Each row, then one of two labels for whether it has a hidden trait; a new part has new ones:
(in the rows, 100 means zero)
[120 112 119  95  97 113 156  85 102  99  98  98 121  67  99 104  99  96
  66  78  93  93  90  63  96  65  92 110 102  98  76  88 111 106 109 105
 100 114   0 110  93 101  77 104  99 102 120  90  83  74 103 113 118 122
 106 110 114 108  96  99 101 102 115  75]  Sekir
[107  99 101 107 107  95  87 112 105 105 103 102  79  88 103  94  84 105
  90  79 119 102  86 110 101  52 110  96 102  96  90  86 107  93 106  97
 102  83 101  97  64 103 122 100 106 103  69  96  94 115 109 118  65 102
 100  86 115  86  89  91  93  99  97 117]  Sekir
[101 112 116 101 130 108  90  86  96 102 102  97  79  88 100  76 110  85
 101  56  97 105 125  71  97 106  86  84  85  99 103  87  82 121 102  80
  96  96 177 105  90  94 111 111 100  91 100 103 109  97 104  66 116  91
  99 103 106 111 119 101 101 101 108 123]  Sekir
[102  92  98  97  89  98 101 114 102  97  99  94  92  80 102 113  74 114
  94 122 105  99  90 115 101  63 106 104 111  97  98 108 105  99 107 101
 104  98  53  99  93 105  83  99 102 101  97  98  89 105 102 118  92 104
 103 102 102  98  91  94 103 100  99 100]  Sekir
[ 99 104  96  92 105  99 106 100 106 103 100 112 101 109  97 104 129 100
  95 131  99  96  94 114 101 123 107 101 106 105  90  94 104  74  83 103
  99  92  59  99  92 103  82 103  99 102  95  98 100 113  97 104  90 101
  98  97  96  76  98  93  93  99 100 150]  Sekir
[100  87  90 101  95 103  83 104 116  88 104 102 105  81 102  77 108 107
  93  42 101  91  95  78  94  70  80 104  70 100 101  95  82 111  80 102
 100  84 102  90  95 102 129  93 103  86 118 106  94 113  88  58 115 125
 104 106  61 103  99 106 104 105 130  81]  Sekir
[105  82  81  98  87 100  62  99 109  90 109 101 113 100  98  87 105 102
  86  84 102  91  88  80  96  83  87 114  87  96 116  96  81 107  76  94
 100  87  59  94 107  96 128  99 102  95 101 107 105  87  91  51 115 113
 106  96  69 123  86 108  98 105 113  84]  Sekir
[ 91 104  94 129  92 109   0 106 100 106 102 110  77 125  99  86 107  86
 116  99 106  94 109  86  92  90  95  95 101 101  74 100 101  66  94  58
  98  83  70  97  80 100  72  89  99 106 116 102  98  94 100  55  69 110
  95  73  81 127  72 105 106  98 116 121]  Sekir
[ 98  95 103  93 100 104 130  97  98  98  98 110 104 108  98 109 116  95
 137 111  91  97 104 127 106 111  96 103 111 104 100 101 117  80 108  97
  96  79  31  96 119 103  87  94  97 104 110  95 110 105 102  99 115 103
  94  99 120  88 117 101 102  97 114 128]  Sekir
[101 101  97 104 105  98 124  96 102 106 101 118 107 126  98  99 138  89
 107  87 107  97  95 133 106 116 105  97 104 101  96  84 121  64 100 103
  95  72  64  93 103 101 124  92 100 106  88  94 111 109 105  97  86 105
  92  87 125  74 112 100  93  97 102 132]  Sekir
[101  89  91 101  81  97  81 117 100  96  98  83  98  75 104 115  44 119
  92 116 106 100  89 108  97  42 102 109 106  96 104 117 100 124 111 102
 107 112  71 101  97 105  80  96 104  99 101 100  82 100 101 124  88 102
 108 106  93 112  82  97 106 100  95  70]  Sekir
[105  97  90  83 123  97  84  97 104 104  99  86  95  58  93 115 110 108
  80 147 105 105 112 186  90  80 103  96  77 101  88 111  95 135 100 117
 106 168 141  92 106 104  84  91  96 109  85 102  85  94 104 146  82 104
  94  98 105  90  58  89 102  96  90 130]  vofer

New part:
[107  94 119 125 130 103 101  79 105 106 108 100 103  88 111  94 103 103
 101 109  79  94  76  89  92 138 115  98  88  91  85]  X
[ 94  92 117 122 148 103 109 115 105  91 103  99 101  76  98  90 104 108
 106 103 103  87  71  72  91 137 105 104 103  94  90]  X
[107  99  96  99 107  98  90  90 110  99 101  98  94  86  89 106 102  89
  94 103  89  95 109  88  94 128  80 101 110 100  95]  X
[109  96 100 104 110 105  97  87 106  96  99 100  94  86  85 102 101  99
  94  97  87  99 106 100  94 138  80 105 104 103  93]  X
[ 99  99  95 105 105  98  87  69 112  87 102 101  98 101 103 110 102  99
  91 102  57  91 112 100  85 130  82  97 103 102  91]  X
[111  96 107 103 107 102  86  84 101 102 106  99  98  75  85 105 100 100
  99  93  45 105  94  98  92 123  92 106  95  98  81]  X
[105  99  94 100 108  98  86  95 111  91  99 100  93  88  84 107 102  96
  93  98  83  94 111  93  88 136  76 104 111 103  94]  X
[ 87  99  99  87  96  86  89  95 107  79 106  97 102 102  97 113 101  88
  95  83  50  88 119  86  65  98  84  97 123  99  94]  X
[ 88  97 103  98 112 104 104  87  99 100  97  99  92  71  78 101  96  92
  99  86 101  97 108  96  87 117  77 105 132 106  94]  J
[102  98 107 107 101 110  93  66  95  92 100 101  98  76 100  97 101  93
  93 113  58  99 106 100  97 105 101  85 125 103  92]  J
[104  95 115  87  96  94 106 102  94 105 108  94 100  84  87 102 100  81
 101  87  97 102 105  78  91  98  94  96 117  97  99]  X
[141  91 109 103  99 101 102 104 109  92 108  98 101 113  96 101 106 105
  93  92  86 107  99 101  99 139  91 107  57  96  96]  J
[105  93 111 106 105 107 107  74 100  93 102 100  99  92  97 100  98 102
  94  89  77 100 103 109  89 123  88 100  96 103  91]  X
[101  96 115 119 102 109  99  31  94 113 106 100 103  92 123 101  99  95
  94 121  59  97  99 105 107 114 112  78  99 101  91]  J
[123  97 112  96  91 101 112  80 113 108 102 102  94 111  60  90  95  76
  87  85 154 102 125 123  76 154  92 105 107  91 104]  X
[103  92 123 122 138 102 126 109 115  99 101 102 100 102  91  79 102  93
  98 101 177  86  87  91  82 164 113 102 107  87 105]  X
[106  94 111 106 108 105 118  84 105  98  99  99  98 102  94  94  99  93
  93  97 137  95 110 101  95 136  91  95 107 102 106]  X
[ 93  97 105 101 109 106 102  81  99  99  99 100  95  75  85 100  97  93
  97  93  88  98 107  96  91 115  85  98 126 104  93]  J
[ 96  94  97  86 120 103 110 151 101  73  92  97  90  64  63  97 101 101
 102  72 118  95 107  77  82 119  59 117 136 111  99]  X
[ 99  94 107 100 112 103 109  98 106 100 102  98  96  89  89 100  98  97
  99  80  99 100 103  93  99 117  81 103 101 103  94]  J
[119  96 106  98 102 104  96 100  98  87 100  99  96  82  82  94 102  97
  93  97  75 102 108 100  88 126  87 104 107 101  94]  J
[ 99  92 113  87 104 104 116 121  94  78 100  99  97  79  67  96  96  97
 101  58  97 104 109 102  70 104  76 112 120 105  94]  X
[105  94 109 103 110 104 114  94 104  95  99 100  97  94  86  94 100  94
  95  94 132  96 107  99  91 135  87 100 110 101 103]  X
[120  99 102  92  91 102  75  71  99 107 108  99  95  74  77 112  97  95
  96  86  17 113 107 110  89 114  82 108  93 101  77]  X
[120  78  88 111 102 121 101  72 116 104  94 102 108 126 129 109 106 105
 110 106  34 107 104 108 115 124  87  84 105  98 103]  X
[104  95 108 113 116 105  91  71  96 101 107  98 101  76 113 107 102 108
 101 104  28 100  85  89 105 112  97  96  88 103  81]  X

New part:
[ 76 110  50  86  88  48 128  94 198 149 138 125  84  92   0 105 107 169
  89 131 111 149 110 110  87  41  84 145  93  62  89   0 105  93 101 105
 130  84 119  56 107 152]  U
[103 105 101 102 103 116 102 110  78  82  82  94 107  98 122 103 106 108
  95 106 100 103  86 104 101 107 114  97 101 108  94 132  93 103  94  97
 102 103 103 114 100  74]  U
[127 103 107  97  97  83 109 102  83  55 100  92 116  97 147 102 104  97
  76  77  99 115  99  95  82 104  99  95 108  89 107 181 109  91  98 101
 100 102  96 117 106  68]  C
[107 102  95 102 100 102 103 107 108 106 103  96  93  99  86 100  99 109
 105 105 101 100  95 101 104 101 102 103 101 100  96 102  99 102 100 100
 100 100 102 101 100 101]  U
[152 119  69  93  85  41 133 119 141  70 133 100 128  87  41 116 117 144
  71  84 106 151  89  91  70  71  94 130 110  69  86 107 118  72  97 105
 118 101 114 102 117  69]  U
[ 85 104 102 101 105 106  97 106  88  75  75  95 104  98 105 104 112  73
  89 102  99 111  84 109 100  99 117  98 102 118  94 132  89 108  91  97
 103 102 104 116  99  75]  U
[ 99 100  97 101  99 105  98 101 105 111 105 101  94  98  73  99  99 108
 104 106 101  96 100 100 101  97  99 102  93  97  98  71 102 102 101 101
 102  99 101  94  99 109]  C
[119 107  80  94  91  55 121 103 126  91 126 100 108  92  75 104  97 130
  89  80 103 113 104  98  84  26  93 116  98  88  98  84 108  93 101 103
 113  96 104  98 111 105]  C
[173 125  66  88  86  47 139 119 145  36 114 104 140  89  68 121 138 153
  37  96 105 179  80  88  67  88  99 134 129  32  82 145 114  61  89 105
 112 105 122 113 117  21]  U
[ 89  97 106  94 102 106 102  81  84  79  78 103 103 103 145  99 109  84
  84  95  98  95 107 108  99  96 110 101  94 103 109 101  91 105  94 100
 102  92  98 100  97 104]  U
[150 117  71  96  81  34 137 124 131  83 139  93 114  84  27 112 102 136
  84  70 105 129  94  88  69  65  92 119 106  76  86 130 116  78 101 105
 120 102 110 106 120  76]  U
[149 116  69  92  86  44 135 115 140  71 131 100 123  87  44 114 108 142
  69  88 105 149  91  92  71  66  94 128 109  59  86  99 121  75  96 104
 120  99 112 105 117  65]  U
[ 49 103  93 100 106 118  95 103 111 124  80 106  83  98  41 100 107  90
 110 130 102  96  87 119 117  80 118 109  87 124  86  26  75 118  92  95
 109  96 111  92  96 111]  U
[101 109  75  96  88  51 126 108 141 114 139 102 100  89  12 102 100 139
 104  91 106 102 105 101  79  56  89 119  94  88  91  33 108  91 105 105
 119  94 108  87 112 115]  C
[ 51  98  96  98 104 115 103  87 107 123  84 109  91 100  71  97 106  96
 105 122 101  98 101 116 112  85 108 111  79 113  98  39  84 120  94  97
 115  91 103  85  94 124]  U
[114 110  72  90  88  36 136  97 134  93 139 101 106  88  30 105  98 141
  86  75 105 115 112 100  80  55  86 122  93  83  99  36 111  90 103 107
 120  90 104  87 113 119]  C
[129 119  67  87  90  55 132 103 152  69 122 110 127  89  39 118 130 157
  55 102 105 155  91  97  75  70  96 134 117  42  89  70 116  73  94 106
 118  97 118 101 116  41]  U
[ 60 101  93 104 104 110  95 107 107 126  78 102  88  98  54  98 108  98
 110 125 102  93  88 116 113  87 113 109  89 129  86  39  84 111  92  95
 108  98 110  98  98 100]  U
[149 112  80  91  87  34 138 104 111  38 122  96 130  87  73 110 105 128
  63  57 102 132 102  91  68  64  90 118 105  76 101 146 115  79  99 107
 117  97 104 111 123  75]  U
[129 109  77  93  87  41 136 103 119  65 133  98 118  87  55 107  97 133
  83  66 103 126 105  94  76  58  89 120  99  79  97 105 115  88 102 106
 117  95 105 103 117  97]  C
[105 103  94  97  97  78 112 100  97  92 110  97 102  97  84 103 101 112
  95  90 102 110 103  99  95  89  96 106  99  93  99  86 104  95 100 101
 104  98 100  94 104 113]  C
[170 122  66  88  87  60 135 119 152  61 122 106 137  89  35 120 133 149
  49 105 105 172  82  89  71  87 100 137 124  38  79  94 122  66  90 104
 118 104 122 105 117  32]  U
[181 119  68  87  87  55 135 102 152  24 112 107 145  92  80 119 137 146
  32  96 103 177  87  92  65  82  96 134 127  26  88 131 122  66  88 105
 115  98 117 105 115  35]  U
[ 81  99 102  97 103 105  96  91  78  91  79 102 101 101 106 100 109  84
  88 101  99  99  98 108 102  96 108 100  94 111 101  86  89 108  94  98
 103  96 101  99  98  99]  U
